Each row was made from one small tree. Brackets hold a mark, then the marks that hang from it, in the order of their numbers. Every link used is in the known rows. Write each row's tree.
Known rows:
(j762 (j791 j152 j874)): [94 -15 -96 36 -54 -6 -59 99 17 -82 -55 102 -35 9 -95 8 40 46 -24 168 19 59 34 -9 -2 264 10 -87 138 128 110 170 -7 96 71 85 16 24 -43 17 -79 1 72 -134 26 -104 90 -247 64 -13 -29 77]
(j791 j211 j874 j988): [165 82 -39 138 -212 -80 -52 -6 -237 -215 -65 53 -22 20 -148 -12 -53 -1 -3 147 74 126 160 -163 53 192 10 127 29 82 128 46 22 39 73 146 40 55 4 -17 -87 94 20 -42 52 -163 12 -450 79 -25 -7 -93]
(j211 (j587 (j542 j791)) j988): [292 61 32 171 -346 -158 -100 -105 -107 -150 -118 0 -61 -87 79 57 -54 -42 232 164 156 64 75 -157 182 194 -121 16 -25 27 134 -15 -11 45 -73 -31 47 -86 112 -69 100 114 156 17 88 -57 32 -244 90 38 -41 -107]
(j155 (j542 (j791 j211)) (j669 j877) j988): [-109 101 45 10 -242 117 -153 -185 50 -103 -81 -18 -81 -89 433 135 -41 -75 -193 -52 1 -40 -15 -86 -3 101 180 6 -15 29 101 0 209 -29 -169 -103 92 113 -21 50 135 -32 214 -77 66 -14 -69 -229 92 75 -48 -53]
(j321 (j152 j672) (j620 (j791 j762))): [95 80 54 62 218 256 -7 -22 -9 -247 -21 90 -74 121 163 -8 -10 115 -34 136 69 73 4 116 -76 -40 121 -58 87 56 60 54 136 84 172 163 -26 -181 -190 54 28 -34 89 -197 -80 -248 81 0 78 -153 -79 -176]
(j152 (j321 j620) (j672 (j155 j669))): [-109 55 -71 159 71 288 -94 58 253 -92 -5 -28 -64 -18 175 93 -105 119 -134 -18 65 120 -111 129 43 -83 -75 22 15 -45 137 -45 281 -15 52 -14 28 -195 -108 35 145 -129 -159 -209 -137 -23 22 269 94 -79 -148 -111]
(j152 (j321 (j620 j791) j877)): [8 21 -57 175 113 126 -69 76 185 -151 -17 75 -41 136 35 -20 -67 91 -26 86 71 79 -13 149 9 -93 62 -16 63 13 114 -4 142 77 147 82 -57 -155 -113 15 12 -62 31 -160 -27 -97 37 -3 82 -90 -114 -146]
(j211 (j542 (j791 j762 (j874 j620))) j988): [231 176 7 264 -342 -124 -75 -47 -148 -265 -189 10 -46 -129 -21 62 -16 -29 54 202 114 86 83 -151 49 246 62 44 9 -25 145 63 66 38 -84 -23 53 9 20 -88 34 160 139 -21 134 -134 67 -309 45 45 -11 -38]
(j321 j152 (j620 j791) (j877 (j155 j669 j988))): [-139 143 94 73 204 276 -40 -53 145 -205 -17 41 -111 56 248 29 -61 52 -148 99 56 -16 -54 210 -162 -139 306 -54 72 -76 70 -10 266 52 160 126 41 -54 -241 64 122 -165 169 -190 -5 -115 -14 26 91 -151 -78 -178]
(j542 (j155 j877 j988)): [-123 139 161 22 -107 154 11 23 75 -73 -155 45 -135 -93 198 64 -42 -68 -101 -28 -132 35 -3 -69 19 -32 146 -33 3 -27 57 73 245 -119 74 -61 -22 28 43 39 129 -21 -51 -151 126 86 -47 316 92 -2 -130 12]
(j672 (j321 j620) j669 j877): [-197 53 24 119 30 322 -52 -41 228 -234 -69 -3 -60 -112 109 55 -39 107 -133 -78 63 59 -63 133 -20 -91 -88 19 24 -169 126 -69 196 3 216 41 46 -201 -165 18 154 -57 36 -198 -40 -54 36 85 122 -132 -176 -138]
(j152 (j321 (j620 j791) (j877 j669 j672))): [-110 36 -46 196 137 187 -53 57 191 -162 -18 33 -55 96 77 16 -115 122 -79 51 146 77 -53 194 -47 -120 85 -1 75 -79 130 -42 201 70 155 99 11 -144 -189 21 74 -116 23 -180 -77 -103 31 -4 90 -122 -127 -120]
(j587 (j542 j155 (j791 j762 j988))): [252 147 91 203 -306 -53 -38 31 -150 -182 -168 70 -93 -74 46 42 -65 -37 169 173 67 128 100 -192 105 219 3 67 -5 22 110 42 99 -51 31 63 23 -9 98 -25 72 96 43 -11 91 -104 12 -10 67 12 -71 -21]
(j542 (j791 (j152 j321 j672) j762 j988)): [155 43 -165 158 -107 8 -131 91 28 -135 -80 58 -26 -53 91 44 -29 71 14 110 185 170 13 16 62 248 -159 14 79 73 154 88 95 82 -53 46 -12 -50 -64 14 7 57 7 -75 -59 -143 122 -107 70 17 -56 -23]
(j620 j152 j321 (j791 j762)): [148 -10 -57 94 252 103 57 47 -19 -55 -55 107 -8 140 -65 -22 15 65 19 98 162 139 65 135 -2 106 79 16 86 225 88 190 144 108 56 114 -30 -58 -249 29 -4 -47 39 -234 -18 -197 142 33 39 55 52 -35]
(j762 (j791 j152 (j211 j587) j988) j874): [321 24 -84 111 -303 -184 -73 3 -208 -87 -64 146 -22 -41 -141 -30 -20 37 36 269 111 86 97 -177 151 399 -195 68 133 188 161 183 -48 104 13 131 48 59 26 -21 -135 52 129 -79 14 -183 77 -626 78 -10 9 -43]
(j155 (j542 (j791 j211)) j669 j877): [-179 89 110 77 -184 144 -63 -130 26 -91 -105 2 -80 -105 294 81 -23 -42 -114 -4 -6 -9 22 -70 -15 90 47 15 -3 -11 94 49 132 -29 -55 -30 64 57 -9 27 70 -36 146 -91 69 -68 -41 -112 99 58 -46 -53]
(j874 (j620 j321 j791)): [72 -48 -162 65 127 36 26 111 47 -47 -80 95 20 217 -181 -58 0 15 -32 90 -15 79 49 55 14 31 28 -10 67 110 114 196 66 43 55 27 -41 -22 -124 -1 15 -3 25 -217 37 -49 103 -65 30 71 40 6]
(j587 (j542 (j791 j211 (j874 j620)))): [222 22 -21 101 -227 -82 -74 7 -99 -177 -110 39 -27 9 -62 23 -16 -10 121 162 76 70 121 -124 86 228 -29 34 12 84 138 63 -20 39 19 48 50 0 25 -59 10 111 146 -52 44 -93 56 -409 58 17 2 -76]
(j542 j155 (j791 j874)): [5 117 13 88 -168 26 -42 41 16 -227 -162 43 -24 -29 53 26 51 14 36 97 -6 57 18 -79 -52 119 104 -49 40 3 106 76 52 7 13 -13 -14 11 33 0 20 85 39 -56 87 -63 36 -22 74 0 -70 22]
(j672 j155 (j321 j152)): [-80 34 64 -78 93 252 -36 -34 134 -134 -50 -19 -58 -77 187 79 -44 18 -136 -45 13 71 -63 85 -22 -7 29 -46 38 -60 97 -11 250 -12 126 68 -8 -188 -131 36 188 -87 27 -203 -23 -5 14 43 104 -115 -145 -54]
(j988 (j542 (j155 (j669 (j877 j672))) (j791 j874))): [-107 173 91 195 -264 102 -30 -36 -5 -228 -199 16 -76 -147 221 92 -57 -8 -86 2 30 55 1 -116 4 78 58 56 3 -90 141 34 178 -52 -59 -54 73 21 6 -23 115 44 30 -79 109 -108 -3 1 68 43 -63 -24]
(j587 j762 (j874 (j620 (j152 j672) j791))): [72 58 -171 179 66 121 46 -69 -104 -89 -79 97 98 51 -163 -14 177 141 18 180 119 153 -43 79 -9 182 65 -43 116 201 81 245 45 129 -10 31 -43 -90 -97 2 -36 35 59 -190 -57 -195 143 -256 84 -26 46 53]
(j542 j155 (j791 (j211 j988) j762 j874)): [150 238 90 225 -349 -46 -49 -42 -183 -319 -195 48 -47 -177 26 56 29 13 29 178 109 98 93 -189 -23 275 95 71 28 8 128 75 83 22 -3 44 29 77 26 -50 -5 155 106 4 109 -149 27 -281 73 3 -26 -34]
(j542 j155 (j791 (j211 j587))): [109 85 53 45 -289 -58 -60 -27 -95 -164 -144 51 -33 -73 133 39 -25 -7 119 85 91 52 53 -166 65 153 -133 31 9 38 120 60 17 19 -51 -23 18 14 91 -16 62 70 102 -12 54 -60 23 -148 92 15 -42 -106]
(j155 j542 (j669 (j877 (j321 (j152 j672)))) j988): [-208 79 116 -49 7 271 -110 -124 156 -54 -68 -35 -114 -112 469 125 -97 -50 -305 -139 -37 -9 -95 62 -36 -35 191 -27 1 -34 99 -40 345 -73 -50 -69 59 -64 -108 60 232 -114 74 -221 20 49 -50 -12 90 -19 -133 -31]
(j762 (j791 (j211 j542))): [235 24 31 47 -256 -100 -70 12 -177 -91 -55 83 -73 -8 18 32 -106 -21 53 156 56 74 107 -174 132 246 -90 57 48 97 118 68 45 16 30 76 63 -2 51 -10 10 5 106 -70 22 -87 20 -370 67 -9 -58 -71]
(j877 (j155 j669 j988) (j321 j620) j672): [-294 112 187 -34 139 292 -73 -75 228 -171 -89 10 -119 -144 340 60 -83 1 -244 -60 78 -23 -94 183 -176 -139 279 -71 35 -156 127 -59 288 -33 109 145 107 -57 -205 40 180 -132 191 -198 61 100 -42 -42 105 -83 -111 -48]
(j669 (j877 j155 (j672 j321))): [-175 7 21 56 13 221 -96 -51 200 -105 -58 -23 -94 -181 197 92 -69 28 -178 -175 68 100 -44 73 2 -30 61 -14 35 -78 124 -51 237 -70 64 -9 48 -131 -158 22 208 -97 39 -208 -8 94 -10 -7 92 -22 -138 52]
(j152 (j321 j877) j672): [-29 -16 -140 155 25 90 -151 162 189 15 6 -31 -28 14 95 62 -172 103 -86 -37 108 190 -73 133 98 -29 -136 28 34 -20 158 -66 231 -2 62 -55 -37 -217 -62 5 134 -103 -209 -182 -155 45 55 -1 70 -69 -198 -43]
(j672 j155 j542 (j877 (j321 j152 j620))): [-163 77 161 -57 167 353 -104 -104 212 -97 -9 6 -69 -188 279 100 -45 -6 -309 -59 14 38 -82 180 -78 -91 128 -68 10 -106 79 -48 330 -59 91 89 17 -115 -156 17 194 -149 140 -231 6 70 -8 36 113 -139 -158 -47]
(j762 (j791 j152 j211 j988)): [249 -13 -79 41 -179 -101 -52 105 -153 -83 -55 134 -84 1 -70 3 -73 -13 37 192 84 94 124 -136 146 313 -195 75 94 147 129 157 35 48 44 146 51 66 7 25 -48 17 68 -82 21 -114 70 -281 76 19 -7 -52]
(j988 (j542 (j791 (j152 (j672 j321)) j211))): [104 20 -26 27 -208 6 -122 43 -29 -108 -113 35 -49 -79 256 76 -112 -20 -15 37 121 73 34 -60 143 140 -226 52 4 31 156 56 107 31 -77 -12 40 -25 5 -12 70 42 92 -62 -5 -90 80 -220 71 37 -55 -146]
(j874 (j620 j321 (j791 j211))): [121 -40 -141 62 69 5 22 92 -30 -63 -75 98 14 193 -187 -52 -25 9 -32 101 23 82 92 3 49 75 -36 51 56 132 125 193 62 47 51 53 -18 9 -119 -16 3 9 50 -199 26 -66 94 -198 34 71 63 -57]
(j988 (j542 (j791 (j152 j672)))): [70 7 -66 43 -164 -7 -114 79 6 -55 -107 40 -45 -23 239 69 -91 -19 6 56 79 68 3 -35 110 91 -142 -12 16 36 130 83 85 26 -106 -57 27 -4 24 12 59 27 51 -63 -2 -76 90 -68 60 58 -57 -65]
(j874 (j620 (j321 (j152 j672)) (j791 (j988 j542)))): [164 13 -145 98 112 53 30 105 -68 -114 -96 79 -13 184 -80 -39 -95 6 -73 111 28 124 57 39 81 65 -56 99 49 69 152 158 181 27 36 60 -17 -60 -149 -10 81 10 -31 -234 10 -133 120 -72 25 35 37 -106]
(j211 (j587 j542 (j874 j620))): [153 -5 -57 112 -172 -88 -50 -92 -81 -46 -89 31 49 9 -141 -6 40 42 152 141 87 78 8 -77 107 143 -69 -26 47 113 136 95 -83 99 -19 -17 8 -84 78 -65 9 64 106 -94 22 -71 60 -383 82 -9 21 -34]
(j762 (j874 (j620 j152 j321))): [87 -76 -128 31 112 -35 32 123 77 -11 -127 79 27 116 -206 -43 21 63 -29 101 37 77 -12 83 49 55 -15 3 94 175 152 221 69 58 46 -4 -21 -64 -141 -2 -24 12 -44 -258 -20 -33 158 -161 21 55 23 7]
(j669 (j877 j155 (j321 j152) (j672 (j542 j791)))): [-161 7 120 -82 122 240 -122 -108 196 -134 -51 -19 -94 -214 346 96 -55 -4 -244 -155 107 60 -57 153 -73 -8 127 -74 40 -76 120 -61 272 -58 8 51 45 -139 -210 19 242 -98 177 -225 -7 114 15 -111 90 -48 -127 29]
(j620 (j321 j152 (j877 (j155 (j542 j791)) j672))): [-88 -7 -23 -7 182 61 -126 71 181 -7 -61 -38 -22 -46 192 51 -151 42 -139 -23 209 77 -97 249 -56 -15 47 -20 51 -41 178 -30 262 44 23 33 26 -109 -209 6 191 -138 60 -202 -67 90 68 -159 43 -9 -69 -61]
(j762 (j874 (j620 j321 (j791 (j211 j542) j988)))): [243 45 -105 176 -125 -98 10 51 -136 -103 -111 105 12 131 -229 -64 -39 7 -30 198 20 100 101 -104 109 159 -19 102 60 130 151 183 65 24 27 65 -2 12 -57 -50 -61 57 40 -169 49 -131 75 -395 30 47 35 -57]
(j988 (j542 (j791 j874))): [60 72 -12 93 -223 -41 -102 -33 -74 -184 -121 36 -2 3 143 35 -33 -20 5 97 41 49 40 -77 17 105 83 -10 14 17 129 45 27 54 -59 -11 24 22 29 -14 -10 91 136 -25 74 -137 46 -312 59 25 -37 -53]
(j791 (j211 j587) (j874 (j620 j321))): [116 -4 -110 90 -103 -100 -55 -22 -96 -106 -90 36 76 12 -252 -29 -5 62 -17 101 135 84 77 -30 16 184 -108 68 58 121 183 124 -57 133 14 26 34 13 -65 -86 -62 72 72 -139 21 -100 93 -576 44 16 90 -102]
(j877 j669 (j672 j155)): [-235 36 -3 51 -9 190 -37 -8 57 -35 -33 -51 -62 -68 134 115 -123 44 -141 -39 105 78 -71 50 -79 -46 98 -22 39 -134 96 -17 225 -41 42 20 120 -11 -131 53 179 -155 -27 -151 -85 13 -7 36 98 -67 -122 85]
(j877 (j155 (j542 (j791 j762 j874)) j669)): [-149 146 4 123 -151 115 -130 -126 16 -90 -59 -31 -11 -87 220 100 10 5 -143 71 36 29 -51 -1 -154 126 320 -53 41 -25 93 34 131 30 -73 5 78 109 -70 39 49 -93 165 -66 33 -94 -37 -245 77 7 -31 108]

Write each row's tree:
[-108 85 43 52 -85 106 -146 -7 124 -69 -70 -14 -49 -107 225 74 -135 -27 -157 -46 39 73 -53 88 -9 -32 126 -1 9 -108 137 -64 252 -23 73 -1 17 -67 -72 6 154 -91 75 -127 40 64 -23 -185 83 -65 -156 -34] : (j672 (j321 (j877 (j155 (j988 j542)))))
[234 -10 -117 99 -104 -146 -15 -44 -210 -106 -95 66 45 14 -214 -38 -27 37 95 134 217 135 96 -71 155 203 -231 172 43 186 189 132 -1 122 -40 82 37 -9 -39 -44 -31 84 45 -116 2 -132 110 -439 74 42 108 -185] : (j791 (j211 (j587 (j874 (j620 j152 j321)))) j988)
[109 -12 -132 57 9 31 -34 81 -30 -122 -63 78 -4 46 -145 4 26 72 -53 147 11 103 29 21 -11 240 43 -8 121 123 144 159 55 78 66 48 32 -22 -111 6 -20 8 18 -208 -15 -115 128 -310 47 -25 -16 55] : (j762 (j791 (j874 (j620 (j152 j672)))))
[99 68 -29 112 -181 -45 -105 -52 -46 -171 -100 75 24 -14 53 2 67 61 33 145 85 84 17 -49 -62 184 129 -78 85 79 108 95 -32 80 -7 36 -15 -19 -26 8 -71 93 168 -40 3 -142 71 -417 63 -6 -61 53] : (j542 (j791 (j762 j874)))
[-14 -63 108 -72 241 143 3 59 148 -169 -107 106 -70 17 77 -42 -18 34 15 15 89 23 5 173 -31 -116 2 -46 47 59 111 52 92 54 156 137 -5 -186 -156 32 35 1 105 -213 23 -25 112 48 79 -66 -72 -155] : (j877 (j321 (j620 j152)))
[28 35 -114 204 114 45 -57 83 61 -87 -26 60 33 131 -165 -53 -28 67 -71 96 96 130 50 136 -54 50 131 -7 72 68 126 64 103 81 106 75 -38 -51 -164 -29 -33 -39 20 -176 14 -90 61 -236 42 0 -23 -10] : (j620 (j321 j877) (j791 j874))
[-97 -31 -156 56 52 229 -117 136 248 95 19 -43 -58 -64 168 143 -100 77 -199 -55 79 135 -96 131 120 53 -239 -31 46 -1 111 44 267 -15 -11 -67 5 -101 -94 36 159 -164 -174 -221 -155 30 77 255 95 -21 -152 24] : (j791 (j152 j321 (j672 j542 j669 j877)))
[49 32 -163 139 82 52 -2 -22 -12 -59 -109 53 115 -5 -177 -20 107 160 -8 127 168 158 -107 141 -1 146 -44 -44 105 148 139 185 59 122 14 5 -49 -179 -83 -28 13 50 -16 -201 -94 -69 150 -281 56 -25 28 12] : (j587 j762 (j874 (j620 (j321 (j152 j672)))))
[-14 23 43 -35 206 256 -48 33 127 -164 -28 16 -88 16 206 47 -72 90 -73 37 59 54 -72 150 -23 -124 -7 -49 41 -10 93 -8 208 22 128 68 16 -205 -149 59 132 -81 -19 -217 -114 -62 71 172 85 -142 -119 -189] : (j321 (j152 (j672 j155)) j620)
[98 74 -42 110 196 201 -22 11 -9 -82 -7 44 -13 65 60 16 -49 87 -116 71 124 166 1 125 -36 95 78 -2 75 86 97 85 239 52 79 101 -29 -128 -229 16 90 -86 -5 -234 -91 -151 80 -34 49 -41 -37 -35] : (j620 (j321 (j152 (j672 j155))) (j791 j762))
[124 28 92 -32 179 169 38 -36 -42 -271 -36 111 -92 181 121 -33 -9 51 27 155 46 -7 70 46 -20 -58 78 -28 69 93 54 75 76 94 182 201 -14 -118 -149 51 1 -8 179 -160 -10 -226 52 -69 91 -119 -26 -270] : (j321 j152 (j620 (j791 j211)))
[29 39 -39 129 228 269 3 13 84 -226 -30 86 -54 92 35 -4 41 109 -41 93 68 76 29 149 -33 -39 96 -8 69 94 82 79 134 85 134 100 7 -104 -217 35 -5 -35 56 -230 -32 -216 107 54 87 -85 -42 -150] : (j321 (j620 (j152 (j672 j877)) (j791 j874)))
[-207 68 -13 140 -53 191 -61 -26 145 -40 -41 -15 -74 -111 129 90 -55 25 -124 -53 17 81 -42 27 -10 -22 61 7 26 -84 86 6 196 -54 68 -28 61 -23 -85 34 158 -131 -16 -144 -7 17 -27 74 96 -22 -115 53] : (j672 (j877 (j155 j669)))
[78 -20 -151 98 167 73 -3 123 91 -52 -46 90 5 151 -146 -40 39 49 -43 116 71 88 54 108 -1 118 24 -63 99 167 100 189 59 107 60 87 -42 -7 -161 -2 -66 -22 26 -197 26 -121 105 -35 46 59 42 5] : (j620 j321 (j791 j152 j874))
[118 153 -30 243 -167 -23 -58 -38 -206 -223 -86 71 8 -26 -164 -13 16 48 -36 171 75 167 100 -94 -81 216 204 41 77 51 109 72 24 67 90 150 6 36 -40 -10 -120 97 28 -51 67 -232 32 -389 62 -51 -26 58] : (j791 j762 j874 j988)
[-294 63 194 43 -2 243 -19 -83 135 -40 -114 17 -99 -128 258 45 -49 -50 -202 -81 -66 -2 -28 42 -61 -45 110 -27 7 -70 87 28 206 -72 60 14 28 -58 -56 27 109 -90 71 -194 99 16 -45 51 98 3 -110 11] : (j155 j542 j669 (j877 j321))
[88 103 -34 161 -155 -22 -38 -32 -201 -184 -99 71 38 -37 -223 -1 37 70 -91 152 77 115 107 -94 -91 236 125 56 89 94 126 155 -15 97 81 102 30 85 -84 -50 -117 90 96 -108 28 -200 67 -612 44 -37 45 13] : (j791 j211 j762 (j874 j620))
[211 71 -76 141 -249 -118 -74 19 -95 -174 -157 91 -20 -107 -40 25 53 33 17 213 159 68 72 -101 45 311 -88 19 90 114 147 203 -7 99 -59 38 28 79 -50 -36 -69 136 184 -52 30 -143 128 -459 55 61 37 -26] : (j542 (j791 j152 (j211 j988) (j762 (j874 j620))))
[178 25 45 69 116 112 51 -5 -53 -238 -68 118 -103 131 42 -12 3 22 83 168 95 21 109 22 62 -19 43 44 35 147 68 115 96 80 99 148 20 -44 -145 41 -15 14 147 -150 37 -202 85 38 90 -19 16 -241] : (j321 (j620 j152 (j791 (j211 j988))))
